What each symbol does to the objects:
from | g v j b c a
baz | kav dun daz zed dal sos
gom | . fup tob bur . diz
vul | miv vob diz ker bub fal
vap | zuf pag luk vuv lod mus
kup | sen suf zud mas nik ral
diz | bur peg zir sel fup big
ter | lod luk fum pag ral vor
fur | daz ven zed lom rul tif
gif | voz ded vap mab bel geg
sel | bub diz zot vob gom nif
miv | tob nor bur zir . ker
ref | ter mab ded vor voz sep
zir | zit miv bub zot . mik
tel | lut sos tiz lof baz vum
mal | nat gik fem rop zap dal
fuf | siv dud rom bav lom .
luk | rif voz bel ter kad ref
tob | . . . zit . zir
bel | kal zuf lod fum duk ded
nor | . bub gom miv . vul
rul | beg ror bev fef veg ven
nar | fuf tup ruk . tif .
dal | rop pur beg bev gik dun
zuk | dal daz rul dun gep tiz
mon | ded mus vor gaf vap vuz
fem | sep kob vuz gak geg beg
ped | diz gad ker big zot vun
res | nik zud sav suf big kal
nif | vob big gad nik diz res
rom | fur lof sos tif lut mep
zed | ror baz zuk lut bev tel
rif | zat ral kal lod kup ter
fum | kad bel zim voz rav gif
pur | mal gep rur dal gak zuk
daz | pur fef ror zuk beg lom
zit | . tob . fup . zot
fup | . zit . gom . peg
geg | mab gaf mus kur ded kob
kur | ref geg mon sep gif fem
ral | mas kad rav rif suf luk
gak | zap fem vif gik kur gep
zat | sav mas suf nak sen lod
mas | lel kup res zat fal rif
zap | guf sep geg rim ref gik
zim | duk lod ral zuf zat vap
rav | res duk zat kal vun bel
kob | kur vif nat fem gaf rur
rim | mus zap kur nat vor mal
ded | fum vuv pag gif zuf gaf
bav | sos fuf tif lat tiz .
siv | baz tiz fur sos zuk bav
nak | vun zat kup duk lel zim
dun | bev zuk fef baz pur siv
fal | ker nik big sen vob kup
kal | suf rav nak kad zud fum
pag | zim ter voz vap rif guf
zuf | rav zim rif bel nak vuv
bev | mak dal gep kav mal baz
vun | big sav sen zud gad duk
guf | vap vor mab mus ter rim
fef | gep rul kav daz rur fur
lom | zuk fur lut tiz fef dud
lod | nak rif kad zim mas pag
mep | tif ruk lat tup lof .
nik | vul nif ped fal sel suf
mak | vif rop gik veg nat kav
ruk | rom vum bav mep tel .
vuz | gaf nat zap vif mus mak
mik | zot ker vob gad miv lel
sos | zed siv lom tel dun lat
ker | zir vul sel mik nor sen
voz | ral fum zuf luk kal mab
sen | mik fal nif lel vul mas
zot | fup zir nor peg tob gad
gik | rim gak kob mal sep pur
lat | tel bav dud vum siv .
gep | gik beg veg pur fem daz
peg | gom zot miv diz zit ped
mab | luk gif vuv ref fum kur
bur | . gom zit bub . sel
nat | mon rim sep vuz guf rop
tiz | dun lom ven siv daz fuf
gad | peg mik vul ped zir sav
kad | kup kal duk ral res voz
vor | pag ref gif guf luk zap
gaf | gif mon guf geg vuv vif
ror | rur kav dal rul mak lut
zud | nif vun lel res ped rav
vob | nor sel peg vul bur nik
ven | fef lut baz fur ror rom
rur | fem veg rop beg vif rul
sep | vor kur gaf zap mab gak
duk | zud nak mas rav sav zuf
beg | gak rur mak gep kob fef
lel | gad sen nik sav ker zat
tup | dud mep vum nar rom .
big | sel ped mik nif peg zud
veg | kob mak mal rur vuz ror
kav | veg bev pur ror rop zed
tif | lom rom tel dud ven tup
suf | fal res vun kup nif kad
lut | rul zed dun ven kav lof
rop | vuz mal gak mak rim bev
bub | . bur fup nor . vob
sav | ped lel fal vun mik nak
vuv | bel vap ter ded zim mon
vum | lof lat fuf ruk sos .
dud | tiz tif lof fuf fur nar
mus | vuv guf ref mon pag nat
vif | geg vuz rim kob mon veg
lof | ven tel siv rom zed ruk

The rows follow the links: the fewer symbols apart two objects are, the more alike their rows tend to be.

Each row is also shifted at random along 7 hidden directions that mean nothing.

Known rows, each with its object:
47 -27 -30 55 52 45 -45 26 29 22 -13 16 -1 45 32 -43 40 7 -30 -33 81 54 -20 -11 49 -30 -23 -38 -81 14 39
object: bev
-15 -15 -3 17 -29 21 5 12 12 -35 -27 23 -25 28 -7 12 5 -5 0 -32 -7 43 1 42 17 -27 -28 -20 -11 -33 -60
object: zed
-91 45 19 -45 17 60 -31 -26 53 -65 23 -30 46 -29 -21 -12 35 -18 11 49 35 -7 27 5 1 16 9 12 18 -6 45
object: kad
-14 27 17 19 7 44 -54 -21 36 -37 5 -1 32 15 34 8 22 -16 -14 21 -8 -41 -7 -6 11 -1 -40 15 2 -19 22
object: mik
22 1 2 -2 23 -22 38 39 39 -21 -10 11 7 32 -22 -12 12 -10 38 -29 135 49 -17 39 -13 -16 9 -37 -65 -4 -17
object: ven
13 38 -8 -9 27 45 -12 -10 3 1 36 -26 29 -29 -5 8 23 -32 -11 46 8 -21 -12 -25 12 28 -1 2 15 26 27
object: nak
-70 -28 8 -66 -48 -14 49 -31 -34 29 -9 2 -23 -2 -31 14 3 29 14 4 -49 40 -14 -42 3 -22 -6 -9 51 30 -26
object: fem
-40 35 30 10 11 -10 -18 -23 23 -11 16 -14 33 30 42 20 34 -17 -3 15 36 -30 -56 0 -18 -10 -38 6 -20 0 -4
object: vul
184 29 -8 -1 6 -15 39 16 -13 12 38 -15 10 -3 -1 27 1 -27 5 33 30 -43 -60 -3 -26 24 8 1 9 23 -25
object: nik
78 -14 -29 38 4 47 -7 51 33 -40 -12 25 -10 11 -5 -26 -14 -14 4 -29 57 29 37 29 8 4 13 -21 -42 -27 13
object: lof
-15 -29 -28 17 12 -5 21 5 -57 80 -29 26 -26 4 -18 25 -19 -7 -8 -23 -69 28 -4 -57 57 -9 -42 -34 13 28 -26
object: daz
22 18 26 -23 -14 4 -7 -21 25 -27 9 -1 26 21 17 10 13 1 13 23 17 -39 -26 -20 -22 -5 -19 15 14 -1 16
object: bub
-16 -24 -32 47 -69 60 12 27 -14 -11 8 37 -26 23 48 -5 -38 -24 -11 -30 -9 23 12 -39 -33 5 -4 -10 -11 -7 19
object: sos
-2 13 14 -51 -27 -12 43 -30 -28 44 29 0 26 7 12 29 -13 -8 26 39 -10 -47 -43 -114 -39 14 -19 5 45 54 42
object: gom
82 12 -16 30 -35 -2 10 12 -20 -3 57 -26 -13 -11 53 -14 -4 -5 -31 11 19 -19 -36 25 -71 24 56 29 -13 8 6
object: lod
25 -37 -21 13 20 -26 3 3 -34 74 6 -7 -19 9 23 -33 13 35 -27 -19 17 34 -32 -33 7 -16 20 -10 -31 45 28
object: vuz
-79 -10 7 -5 11 -2 10 10 26 -13 -28 20 4 26 -17 -4 5 -3 26 -29 52 43 12 5 14 -23 -20 -28 -31 -10 -7
object: dun
66 29 -2 14 25 17 -29 1 9 -20 13 -16 15 -26 -6 9 4 -20 -13 27 -21 -42 11 25 14 25 3 17 14 -13 0
object: suf
18 13 13 -3 46 9 -46 -34 7 20 -11 -9 25 7 2 15 36 4 -17 25 -35 -29 -24 -25 56 -13 -51 2 15 11 5
object: tob
5 6 -9 -2 24 -20 39 28 -1 -1 -18 4 -12 -7 -51 17 -1 -21 21 -20 31 43 5 50 25 -3 -1 -34 -18 -10 -62
object: bav
17 -41 -28 42 -24 45 -25 7 -12 18 -17 26 -31 34 36 -16 7 14 -35 -32 -27 39 -10 -25 27 -28 -26 -16 -18 1 2
object: pur
35 3 -6 58 2 1 -49 -4 -25 23 0 12 3 -6 50 10 -36 -8 -27 3 -83 -77 20 -33 0 24 -18 30 13 -12 33
object: ped
-43 -38 -4 -1 20 18 -30 15 41 -5 -26 27 11 20 6 -60 -11 33 17 -30 66 23 57 -45 5 -13 14 -9 -43 4 101
object: rur
-18 -5 -27 14 55 -8 24 26 -29 60 -21 14 -2 -18 -43 11 -19 -26 14 -16 2 29 21 -34 54 12 -16 -42 -15 24 -1
object: rom
-67 15 -5 44 39 -23 -40 -3 -29 47 17 -16 16 -36 36 -11 -28 -7 -22 6 -39 -54 33 -29 -9 39 22 27 -10 12 65
object: rav
47 21 2 11 -17 -3 -6 6 -3 -25 23 -12 4 -28 12 3 -25 -11 -5 18 -24 -52 20 23 -38 33 32 34 19 -19 7
object: zat
13 -21 -14 -13 -71 23 67 7 -16 10 20 17 -21 49 26 9 9 -8 9 -14 49 55 -69 -44 -44 -26 -12 -29 -9 32 -23
object: kav
40 -22 -6 8 -31 15 20 28 32 -37 -10 25 -14 43 9 -19 2 5 15 -33 72 43 -11 22 -23 -24 3 -19 -39 -16 -12
object: fef
12 -31 -29 45 -41 3 26 34 -33 25 -5 36 -30 19 30 -1 -51 -11 0 -40 -12 12 13 -34 -26 7 4 -12 -17 0 8
object: fur
-99 15 20 -41 -2 -14 6 -29 4 -9 24 -39 9 -22 -6 -10 36 13 -4 21 21 23 -19 27 -21 -5 29 12 6 13 -7
object: vap
33 -41 -16 10 13 -44 23 18 -27 65 -13 16 -20 19 6 -24 -17 29 3 -33 28 25 -8 -38 -2 -13 16 -17 -33 33 27
object: veg
-53 35 -2 -25 48 1 -1 -24 -18 36 30 -42 23 -40 -20 10 34 -16 -13 40 0 3 -23 -12 25 17 7 -3 13 40 7
object: zim
-60 45 18 8 64 -24 -22 -7 18 9 22 -30 45 -14 11 -1 22 -23 5 21 60 -29 -13 8 -6 19 4 5 -35 11 32
object: kup
-88 -5 -12 28 22 30 -26 17 15 -22 -30 15 -5 -10 -21 -6 -9 -16 0 -26 -8 33 57 28 41 0 -11 -18 -19 -31 -6
object: ruk

In each set, the symbols that take the first to the second take the third to the fourth, perhaps in another order. Give the fourth.
Answer with the object's name.
-19 -49 3 15 4 -97 9 8 -37 60 -25 8 -33 4 13 -31 -33 57 -3 -47 -15 8 18 12 -20 -14 41 14 -27 4 10
: 57 5 -15 16 -44 37 -14 -8 -15 -26 39 -27 -24 -19 33 -7 19 3 -46 19 -41 -1 -21 46 -25 9 33 28 20 -8 -24
:: -6 -3 -24 56 47 17 -69 -4 -23 40 16 -25 -4 -35 39 -34 12 10 -61 4 -42 -13 19 5 28 18 24 21 -20 10 49
: nik

-26 -7 -20 44 -8 15 -27 -8 -26 36 48 -29 -10 1 77 -36 26 12 -58 0 15 16 -42 -9 -36 2 36 18 -36 32 41
: 3 36 2 41 53 24 -64 -8 23 -23 15 -32 19 -13 20 -2 45 -18 -40 18 3 -14 -13 63 33 5 -11 11 -24 -20 -15
:: 92 32 -1 -17 -14 21 15 -2 -2 -23 29 -13 13 -23 -13 25 -5 -27 4 41 -18 -44 -12 -3 -16 29 6 14 40 3 -11
: peg

-39 -11 4 -78 25 -31 46 -20 -14 51 5 -20 8 -15 -50 -12 25 27 22 18 40 44 -23 -44 12 -11 22 -21 13 60 20
: 30 -45 3 -3 -44 -41 9 3 -14 -3 -18 8 -44 12 8 -22 -12 53 -10 -33 -28 22 6 42 -22 -25 32 16 3 -19 -28
:: 5 16 -17 45 8 14 -28 -6 -40 42 25 -5 9 -25 43 13 -28 -25 -30 20 -70 -61 7 -53 -4 38 -5 21 18 15 41
: nak

24 -8 3 16 58 -32 -61 5 20 -14 -16 -27 -6 -37 -17 -46 13 41 -26 -8 -9 -4 52 90 30 2 51 28 -21 -30 10
: 34 15 18 33 -27 -49 5 6 -5 -3 22 1 9 18 59 9 -33 -7 5 -4 12 -67 -22 3 -75 18 13 33 -15 -13 13
:: 47 40 -8 -17 50 -9 16 -10 -24 35 34 -43 17 -38 -29 26 33 -27 -12 43 1 -9 -43 8 24 22 4 -7 15 36 -28
: bur

20 -5 -22 22 -14 34 18 29 6 -22 -7 16 -17 10 -9 5 -4 -24 1 -20 21 41 4 25 10 -3 -6 -26 -18 -15 -33
: -1 -36 -19 -22 -65 56 26 -14 -29 12 -11 26 -33 18 -6 14 0 7 -9 -3 -67 43 -13 -57 20 -24 -35 -19 46 18 -21
:: -3 -8 13 -23 61 -83 13 10 16 33 10 -33 12 -5 -11 -53 27 42 13 -11 124 30 -18 36 -26 -10 67 -1 -65 31 37
: rav

100 22 -1 -13 -13 34 -15 16 32 -66 16 -5 16 -36 -16 -13 -29 -10 12 32 -5 -57 56 18 -28 41 42 32 32 -28 39
: 13 39 30 33 37 -62 -21 -3 14 -18 5 -27 13 4 15 22 23 -11 -9 1 19 -34 -37 95 -8 -3 -7 17 -30 -35 -64
:: 30 26 21 -12 -26 -22 -1 -6 7 -61 7 -22 -7 -34 -19 20 -11 -2 1 19 -49 -39 22 87 -24 17 27 37 41 -48 -56
: res

-1 -30 13 -50 -25 -6 3 2 39 -46 -10 2 -6 -1 -20 -53 -2 52 22 -6 50 24 43 19 -32 -13 56 16 -1 -10 45
: -97 -31 8 -5 2 -6 -13 -13 5 11 -37 16 -11 22 -6 -9 10 25 1 -29 -13 40 12 -8 32 -34 -26 -15 -10 -6 -5
:: 52 -44 -18 -13 -5 -16 6 -2 -35 43 -19 6 -35 -12 -21 -17 -10 43 -15 -10 -56 22 15 -15 26 -11 18 0 23 18 0
: dal

0 -10 -5 -28 -21 49 -27 -5 31 -44 19 -15 3 -23 3 -53 9 30 -10 17 20 10 41 -1 -21 7 55 24 9 1 70
: 14 -15 -25 -20 0 30 -10 -5 -20 29 24 -14 -2 -40 -1 -39 -8 21 -18 24 -21 -3 32 -55 -3 25 48 16 24 39 79
:: -42 -5 -13 -20 -4 -2 54 7 -33 33 -18 18 -13 -5 -47 38 -18 -25 25 -10 -25 36 1 -30 30 -1 -30 -38 21 17 -46
: lom

-42 -2 -11 -38 46 47 -27 -22 16 20 14 -28 19 -18 -18 -39 56 19 -17 26 40 45 -5 -35 41 -9 13 -12 -7 46 60
: 115 27 -9 37 4 12 -6 0 -16 15 32 -12 7 13 38 28 19 -29 -30 21 -7 -36 -68 0 -6 9 -23 4 -4 12 -28
:: 62 -54 -35 34 -78 93 -34 2 -1 -20 5 25 -42 34 64 -41 5 30 -51 -20 -37 35 -2 -34 -8 -24 1 7 3 -2 35
: duk

96 -47 -17 19 20 -30 -9 27 -8 18 -48 26 -35 4 -30 -20 -22 37 -1 -39 -29 17 38 28 45 -17 6 -8 -10 -18 -18
: 64 -28 -6 20 28 -57 -31 13 -9 12 -14 -16 -29 -30 -4 -44 -10 54 -25 -21 -25 -4 40 72 4 1 65 30 -15 -18 4
:: 60 -15 -16 -21 -53 30 8 -12 -19 -15 27 -20 -32 -19 5 -13 16 25 -33 17 -42 22 -17 22 -17 -3 38 19 36 7 -21
: mas

26 -36 2 -32 -18 -39 10 -3 -10 1 -20 -1 -31 -14 -28 -23 -10 53 3 -13 -30 20 26 29 -2 -14 39 14 20 -6 -12
: -37 -24 19 -47 2 0 -9 -12 38 -37 -35 3 -7 13 -41 -21 31 41 15 -11 21 50 18 38 31 -39 -1 -9 2 -18 -18
:: -73 -30 -11 -15 -30 18 -10 -25 -32 36 11 -6 -17 -15 22 -28 -4 31 -25 3 -51 17 13 -55 -9 -1 24 15 25 31 50
: vuz

-26 -3 -2 -8 -66 -29 50 0 -32 23 68 -27 -8 -1 64 -27 -15 12 -7 5 56 1 -45 -28 -120 20 78 28 -14 42 46
: 45 -20 0 -41 12 28 -23 -10 35 -37 -16 -14 -12 -7 -43 -31 46 40 -10 7 10 47 13 48 44 -29 16 -3 9 -7 -12
:: -76 -12 7 -16 -71 65 15 -1 38 -67 -6 26 -7 45 12 -1 13 -9 16 -16 38 54 -6 -3 -22 -29 -27 -19 -5 -22 -13
: tif

-73 -34 -6 -20 -68 29 9 -35 -37 22 7 0 -33 13 26 1 19 27 -31 -2 -68 44 -33 -38 -3 -29 -12 2 35 23 -16
: 6 -48 -15 1 -59 -5 24 7 -24 27 3 22 -29 24 36 -29 -28 34 -3 -26 1 22 -1 -51 -45 -11 26 4 -4 21 38
:: -16 40 15 24 38 -11 -21 -14 7 10 21 -23 31 12 32 21 32 -28 -14 19 28 -29 -53 8 1 3 -30 2 -26 6 -10
: res

-42 -14 -4 2 10 6 7 4 -1 6 -37 20 -14 16 -29 16 7 -5 8 -24 -14 44 4 10 49 -24 -41 -32 -5 -10 -45
: 65 -46 -12 2 -36 -26 -6 0 -33 12 -15 1 -50 -20 -4 -23 -22 55 -27 -17 -85 4 30 33 -2 -7 43 28 31 -11 -20
:: -42 22 0 23 0 10 -33 -25 -23 0 17 -32 -9 -30 19 17 23 -9 -46 18 -76 -12 -14 43 15 8 -3 22 23 -11 -41
: sel

-14 -3 -22 8 -29 50 -12 -13 -17 14 52 -26 -6 -8 52 -32 25 6 -44 18 8 18 -32 -31 -34 7 34 15 -3 37 48
: 28 -5 -12 -87 -64 76 41 -30 -3 -25 35 -20 -11 -16 -31 -2 41 12 -5 47 -9 50 -34 -36 -6 -10 17 -4 66 41 -6
:: -51 -27 -9 31 22 15 -55 -19 -4 29 -5 -16 -17 13 38 -35 50 36 -55 -17 -11 45 -22 17 35 -33 -3 0 -33 11 8
: gak

-71 -12 3 -37 -2 13 27 -16 -3 14 -28 13 -8 18 -39 23 24 0 16 -8 -8 56 -19 -21 46 -33 -47 -39 15 14 -44
: -1 -2 -6 -20 5 -25 23 -27 -46 51 23 -39 -24 -15 -8 10 48 18 -36 15 -29 43 -67 23 16 -17 11 -5 15 39 -60
:: 18 -15 -2 -22 -66 -16 15 7 -14 -26 26 -5 -16 -42 11 -34 -62 30 8 8 -31 -40 63 -3 -85 39 91 53 38 -10 59
: nif

-81 -26 1 23 4 7 -19 -1 14 8 -23 16 -7 43 28 -17 23 14 -10 -37 33 50 -14 -2 15 -38 -29 -22 -45 -4 1
: -71 -6 12 -27 -28 58 -57 -24 44 -78 0 -15 0 -28 -3 -42 16 32 -18 16 -30 7 64 41 -2 -2 35 35 28 -36 38
:: -17 7 2 -19 -15 -40 26 -18 -38 24 28 -36 -18 -28 0 7 14 13 -20 14 -26 10 -36 34 -26 4 37 18 20 19 -41
: big

